Each row is followed by its class.
[ 45  -3  -8  -1  -9   4 -13  -4 -19   6   8   7 -20  37  -3  42  17   8
  56   1   3  44   1   5   7 -38 -34  27  10  14  -6  31   8 -23   4  -9
  17]
Z114
[ 37  25  12  -2  27  18  16  19 -17 -27  -8  17 -13  28  20 -14 -21 -45
  37 -19 -18  -2 -62  -9 -69  18  19  25  27   1  -6   7 -22  -2   7   6
 -14]
Z455
[-12 -51 -17   5 -19 -41 -64 -46  -4  26 -12   8  28  35  27 -10  45  -2
  -4  39   4  -1   0  -7 -29 -79 -45  -2  27  38 -70  22   5 -32  38  85
 -12]
Z114
[ -8  22  20  38  11  65  17  45  58  14   6  10 -14  43  24 -57  29 -48
 -10  27  33 -20 -14   4  24  29  14 -24  25 -15  18   0  29 -10 -36 -14
   4]
Z803
[ 34  -2  16  38  38  37  12  10  27  12   4 -13 -15  14 -18  15  60   6
  32  57  29  -2  -1 -15  -6  -5   6 -31   3  -8  31  22  12 -22   4   9
   7]
Z114
[  5 -12   5  -6 -43  -4   8   9  16   4  -7   1  21  12 -12  29   8 -31
 -19 -24 -15  -2 -25   5   9 -43 -11   3  23  -6  -9  -5 -12 -19   2 -24
 -19]
Z356
[ 26   0  17  66  27  22  39 -20 -10  -6   3 -32  -6 -34 -24  28  16  31
   4   0  16  -3  13  23  -7   1  45 -23  -6   2  36 -36  -6 -25 -13 -16
 -10]
Z959
[ -3  -3  19   8  36  32  29  18  25  -4 -22   5  -3  18  12   4   6 -36
  17   3   2  -3 -30   2   9 -18  -2  13  -5 -33  -2   4 -11 -29  -9   6
   5]
Z917
[ 19  34  41  35  32  17  13  11  -8 -31   7 -18 -25   4 -21   8   5   7
  15  -5   5   5 -12 -18 -42  51  22 -40  44   1  56  16  33  19  -6  34
  -4]
Z455
[-14 -32  18   8 -13  -3 -13  14  18 -38 -17   6  16  -4  19  14  27 -14
  32  27   8  -8   2  -9   2  38 -11 -21   6 -29   1  72  36 -13  -2  -8
 -46]
Z455
[-26  45   1  25 -59 -67 -65 -35 -30  65  35  35 -15   2   8 -17 -15  -7
 -78 -30  21 -50  55 -30 -15  15  -9 -15  14  -2 -15 -13 -55  41  -2  63
  35]
Z925
[ 21  24  33 -24 -19 -14  20   5  58  -3  11  12   3 -27  16  17  35 -56
  21  15  20 -18 -18  -7  12   8 -10   3  -6 -21   2 -30  32  -4  -5   8
 -51]
Z803
[  30  -13    1   32   17    0  -37   37   15   -8  -25   -8    9  -12
   56   13   43  -23    4   -2  -11   -7   -7 -104  -37   26    2  -23
  -20  -10   26   26   20  -15   10  -11  -31]
Z803
[  1   4  42 -12   2 -20 -23  22 -21  10   2  28 -42  18  -9  54 -22 -17
  18  -7 -29  12 -21  -8 -47   2 -15  18  13  10 -17   1 -13   7  18  31
   7]
Z925
[-14 -27 -23  -4   4  11   1  29  -5 -10 -17  -5   9  13   5   3  45 -19
 -29 -18 -19 -28  23 -17  -8  23  16   8  -2  -1 -16  48  12  -7  54 -16
  -4]
Z925
[ 39  10  21  -2  13  -9   3   3   2 -23   0  -2 -18 -21 -24  37  30 -10
   2 -40  10  11   1 -32  -5 -13 -20  -6  -2   5  21   0   1 -18 -19  -6
  17]
Z356
[-32 -20  20 -44  59 -53  14  48 -52 -19  52  59  43   6  -7 -23  11  27
  43  49  -8 -37 -19 -53 -70 -58 -29   0  -2   4 -15  30 -40   0 -35  33
  40]
Z455
[ 20   0 -40 -65   9 -22  -4 -32  20  24  37  26 -49   9 -51 -42  44 -34
  43  13   6   7 -34  -3 -17 -45 -34  25 -12  40 -14 -38   7  23 -15  34
  22]
Z356
[-26  -1  15  66 -27  -2  -7  16   1   2  18   7 -19   3  -4  -2  54 -32
  39  12  25  -1   9 -42  -9  26  -9 -25 -16 -15  23  20  36 -34   8  17
 -55]
Z133
[  40  -51   -5    2  -68   36  -23    5   14   15   28 -106   -6   19
   -5   20  -23   25   27   42  -33   58  -23   16   54   75   27    9
   31    1  -11    1   64    5   -2   -9  -50]
Z114
[  1  18  71  -2  48 -38  18 -26 -13  -1 -53  56  47 -15  37   6  60 -80
 -14   8 -38 -80  20 -20  23 -24 -17 -24 -14   9 -16 -33 -45  14   3  26
  38]
Z917
[-42 -14 -12   4   0   6 -31  30  19 -31   1   9  -3  -2   1 -47  30 -32
   5 -42  27  -7   4 -18 -13  36 -34  20   0 -11  -6  40  32  -4  -2   3
  18]
Z133
[ -7  19  28   3 -45 -21  -8  21   3 -11  22  22  21 -20  20  44 -22 -49
 -35 -75  19 -87  10 -26  -9  54 -20  23   3 -50  15  31  -2  12   5 -78
   2]
Z455
[  44   14  -23  -11 -108   29  -73  -48   32   50   62  -20  -32   -2
  -18  -22  -26   30  -18  -17   59   25   19  -23    2   30  -25  -48
   28   -1  -14   -3  -10   27   -9    4   90]
Z959
[ -6  38  75   6  16 -47  -3  20 -40 -46  -4  23  36 -31  25  36 -27 -10
 -77 -28  21 -88  45 -20 -60  -9  -5  31  25 -17 -28  -1 -25  -9  71  17
  -3]
Z262
[-26 -20  -9 -24 -32 -86 -12 -43 -65  40  24  16  14 -29 -36 -19  52 -16
  19  -5 -15 -12  25  -8  -1  21  40  33   0  -1 -33 -32   7  27  -2  17
   2]
Z803
[ 13   9   0  29 -69 -15 -57   3 -20  25 -20  -1  -3  34   0 -41  27 -62
  21  -1 -21  81  13  -5  24  12 -11  13   1  24  19  18  32   2 -22 -36
   5]
Z356
[-41   7 -47  19 -31 -18 -11  -9   1 -18  14 -13 -46  26  -1 -57 -21 -38
   4 -51  41 -39 -12 -20 -40  23 -36  70 -33   3  -3  19  18  -2 -23  10
 -35]
Z133
[-35  19  13  34  13   4 -14 -31  30  -9  33  18  -7  10  28 -19   5 -27
 -13 -16  26 -31   6   6 -11 -12   2   4  52 -20   0  10  15 -31  19  20
  28]
Z455
[ 10  30  19 -18 100   2  27 -32  68 -41 -64  -1  28 -31  38 -64  53 -24
 -29  59  17 -44  21   2 -35 -61 -19 -37 -12 -14  68  14  14   4   3  29
  23]
Z917
[-37 -27  10  57 -46  73  -1  49 -26  -9 -22  -1  40  63 -16 -66  -6  -1
   3   3  17 -15  -7  66  11  43  45 -24  21  27 -39  26  12 -36  18 -42
  -7]
Z959
[ 13  14  22  24  15  20  10  11  -2   2   2 -29  -6  31   5   9 -16 -15
  -9  19  -4 -80  -5 -27 -25  27  22  32  -6 -14  23  13 -30  11  12 -24
  18]
Z114
[ 28  63  22  57   3  22  25  -1  22  18 -16 -21 -45  34  12 -17  27 -40
 -26  -7   3  19   2   6  18  34  12 -29  31   4  36  13   7   0 -43   6
   8]
Z925
[ 49   7  28   3  -4  11  41 -10 -10  27  27 -10  -8  -6  15  -6  13  -3
 -11  -7 -13  26 -22  47  -9 -30  12 -19  65 -20 -15 -33  -7 -16  -1  39
 -29]
Z133
[-28  28  26  -4 -52 -51 -25   0 -14  19  47  11  41  30  -7  56 -28  -9
  -4   5 -29  -5  18 -20  24 -57 -36  41  21  11   3 -36 -32  33  12  39
  39]
Z114
[-12  -5  20  41 -23  13   3   4   7 -18  18  -1   6   6  -7  20  -3 -13
  44  -1   7  -1  -7  16  25  33  29   6  13 -28  12  24  16 -26   6 -26
 -25]
Z455
[ 49 -14  51   7  46  40 -21   9  -3   7 -21  -3  -4  16  66  13 -27 -24
 -23  11 -35  18  10  -5 -25 -28   6  24  -8   6 -18   3 -43 -41  12 -33
  67]
Z925
[-14 -59 -13  38  31 -21 -57 -30  27  19 -14  -9  44 -29  -5 -26  20   6
  -2   9 -20  13  -8  21 -13 -82 -15  25  -9  34   7 -27 -23  -3 -18 -41
  83]
Z959
[  9  44  28  42  27  32  33  26  63 -11 -37 -66   6   6  10 -41  31 -38
  37  29 -23  68 -58 -20  -1  26  13 -30  -3 -15  87  -2  33   0 -50   2
 -21]
Z133
[-23  32 -17 -34  17  -5 -20  24   0 -48 -34  44 -16  32  11  10 -32  -6
  38 -30  27 -23 -22 -13 -22  11 -39  40 -32  16 -31  28   4  -9  35 -13
 -13]
Z262
[  2  48 -10 -18 -30 -15   6  -4  13  12 -19 -38  14  20 -17 -19  18  -8
  20 -23 -21  75 -54  -1 -16  -3 -25 -31  16  41  26 -24  47  23 -25  29
   0]
Z959
[-12 -39  29 -21  -6 -37  -2  -1 -15   3 -26 -18  53 -29  -5  52  -8 -22
 -35 -67 -70 -83 -45 -21  26  23  34   7  -2   1 -41 -48 -46   0  16 -29
 -11]
Z356
[ 23 -19  43  65  -5 -80  -3  -5  63 -40  14 -13  40 -84   4  35  59 -48
 -12  27   6 -50  -9 -45 -25 -56   1  33  32 -24   9 -23 -16 -11  -7  35
 -59]
Z803
[ -10   31  -26   70   38   31  -37  -14    9   62  -12   31    1   56
   45 -114   -1  -46  -24   70    1   15   -5   68  -70  -62   55   34
   61  -17   32  -15  -36  -11   26   -2   32]
Z114
[ -3 -10 -13 -36  42 -19   1  28  -3 -25 -20   9  -3  -4   6  -5  33 -16
  29  11 -26   4 -13 -31 -31 -16   0  24 -21 -14  18  33   9 -15   9  -8
 -18]
Z356
[ 34 -12  18  95  21   6  -8 -26 -33 -13 -64 -12  -1 -14  55  64  30  -2
 -82 -87 -25 -22  54   7  22  -4  23 -42  43 -10  38  23  16 -56  20 -64
 -36]
Z356
[  2  17  24 -21  10  41   2  20  12 -38 -14 -22  -4  35  26  17 -49 -19
  31 -29  -4  -3 -50 -39 -21  62  -9  -3 -27   9   3  10  20  -8  -6   5
 -14]
Z455
[-20  18 -34 -45 -39 -14   9  14   0   0  57  24  -2   6   3  17  10  -1
  10  -4  -3   6  10 -28  -8 -17 -17  17  25 -26 -20   5 -16  19  20  29
  28]
Z959
[ 27   2  56  19 -54   3   9   0 -32  35  20  10   1   0  -3  50 -11  17
 -10   1  32  71  18  14  13 -14 -13 -50  32  -5   1 -37  21 -24 -68 -10
  -6]
Z803
[  5   6  -1  33  38  39  26   3  15 -14   1  18 -18   9  -4 -21  35  -7
   6  39   8  -8  14  23 -29 -27   0 -26  21  19  40  -9  12   6  -9 -25
  30]
Z959
[ 33  32  23  -5  76 -14  -9 -14   9  33 -26 -12 -24  17  18  27  48  -6
  22  -4  -9  -9 -21 -28 -22 -16 -31  -2 -17   9  32  14  17  -7  -1  29
  28]
Z114
[ 22  31  24  16 -15  16  20  15  15 -32 -41  14  -1  20   7  10  -1 -59
   1 -33  17 -33 -22 -26 -23   1 -26   0   5 -16  14  25 -12  -8   0 -20
  -3]
Z917
[ 11  57  15 -19  74 -36  -1  13 -13 -50 -33  15   0 -37  -7 -45   2   3
  39 -43 -11  11 -36  29 -50  32  21   3  -4  35  25 -13  15 -23 -17 -35
  17]
Z925
[ 42  -8  12  37 -49  23   0  11  35  41  14 -50   4  -1  -3 -48  67 -36
  17  43   8  44 -19 -36  -2  21   8 -40   8 -27  22  24  20  -6 -14   8
 -22]
Z133
[-15 -17 -31 -59 -80 -16 -41 -20  10  40  46  33  29  10  45 -23 -41 -33
  22  -2  25  17 -25   5   6   0 -34  16 -26 -19 -66 -12  -4 -25 -10 -12
 -25]
Z455
[ 10  21  18 -49  19  -2  -4 -31  18  -6 -20  31  -5 -10  56   0 -56 -17
   9 -10  21 -39 -33  10 -42 -30 -26   2 -25 -23 -20 -29 -20 -44   8   5
 -18]
Z917
[-36  37   3  20 -49 -44 -30   0 -10  11  -2  12  -8   0   9 -11  -3 -29
 -12  30 -17   9  42  28 -11  34  29  14  11 -18  26   7  21  27  48  34
 -69]
Z925
[  5  -4  -2  52 -45  10 -16  -6   5  48 -23 -27  -7  20  -1 -39  25 -47
   0  -1   4   5 -14 -10 -15  31   3 -11 -26  -6  29   6  14   9  -8 -11
 -41]
Z133
[ 39  15   2   1  10   1  23   1  36 -36  -9 -15 -34  -6 -11  42  51   1
  15  -7   4 -29  20 -33  48  10 -15 -16  -8 -20  41  54  12   1  -7   1
 -22]
Z356
[ -1   5 -36  39  20 -25 -23  14   3   9  -8 -49   0 -13   6 -32  22  26
  18  -8 -40 -25 -50 -48 -68  31  32 -27   6  11  66  12  39   5  22 -35
 -31]
Z959
[  1 -20  32  77  32  59  -7  14 -24  26 -37 -19 -36  49  33  -5  19 -42
 -27  -6 -15 -11  23 -10  -8  31  19  -8   9 -12  29  26  46 -24  32 -10
  -3]
Z917
[ 27 -34  -8  57 -23   4 -16  12 -19  -1 -17 -60   1  39  18 -11  11 -15
 -22  70 -28 -31   7 -52 -55  20  25  24  20  -6  22  51  -8  25  16  10
 -42]
Z114
[  4  10  46  -8 -15  15 -12  35  36 -44  37  15  -7 -10  -3  -6  16 -41
  25  -6  54 -30  -2 -20 -14  55 -29   5  12 -30  -9  56  36 -16  -3  -4
  11]
Z455
[ -1   7  31  -4   7 -13  16  28 -41   6  31  42  -4  40  -7  14 -21 -19
  46  11 -20  -9 -55 -10 -68 -26  -5   9  29   5 -11   1 -19  -4   0  21
 -14]
Z455
[  6  -7  -9  20 -73  -8 -46 -17  44  -8 -13 -26   1  16  48  -7  22 -47
 -51  10   0  36  24 -29   5 -23 -20   1  57 -34 -10  52  16 -22  17  35
 -29]
Z356
[-14 -10  45  35 -72  76 -19  -1   1  22  32  16  17  30  24 -30 -11 -45
 -33  -8  33   5  40  10  33  25  10 -26  29 -23 -43 -18 -21 -33  14 -21
  64]
Z133
[ 40  -2  28  14  45   7  23   2 -17 -22  -9 -36 -25  21  17  76 -11  44
   4 -17 -22 -60 -12 -11  -8   6  -4  -2  20   7  17  22   9 -14  15   4
 -27]
Z114
[ 23  15   4 -31   0   5   8  -3  39  11  28   7 -12   0 -23  10   6  21
  53 -19  36  26 -58 -19   5 -25 -15 -18   5   4 -13 -25   2 -29 -46   5
  31]
Z803
[ 11  31  64  37  20  -9  50 -10 -18 -32 -51 -14  14  16  28 -17  39 -66
   7  19   8 -11  13  -5 -45 -33  -8  24 -37   2  14  17   1 -38   8  46
 -51]
Z133
[ 12 -42 -25  31 -21  30 -37  33 -18  35  18  22  -6  18  44 -14   9 -24
 -23  23  15  18   7 -58 -77 -19 -19  -2  -8 -14 -22  20 -29 -22  -3 -23
  24]
Z959
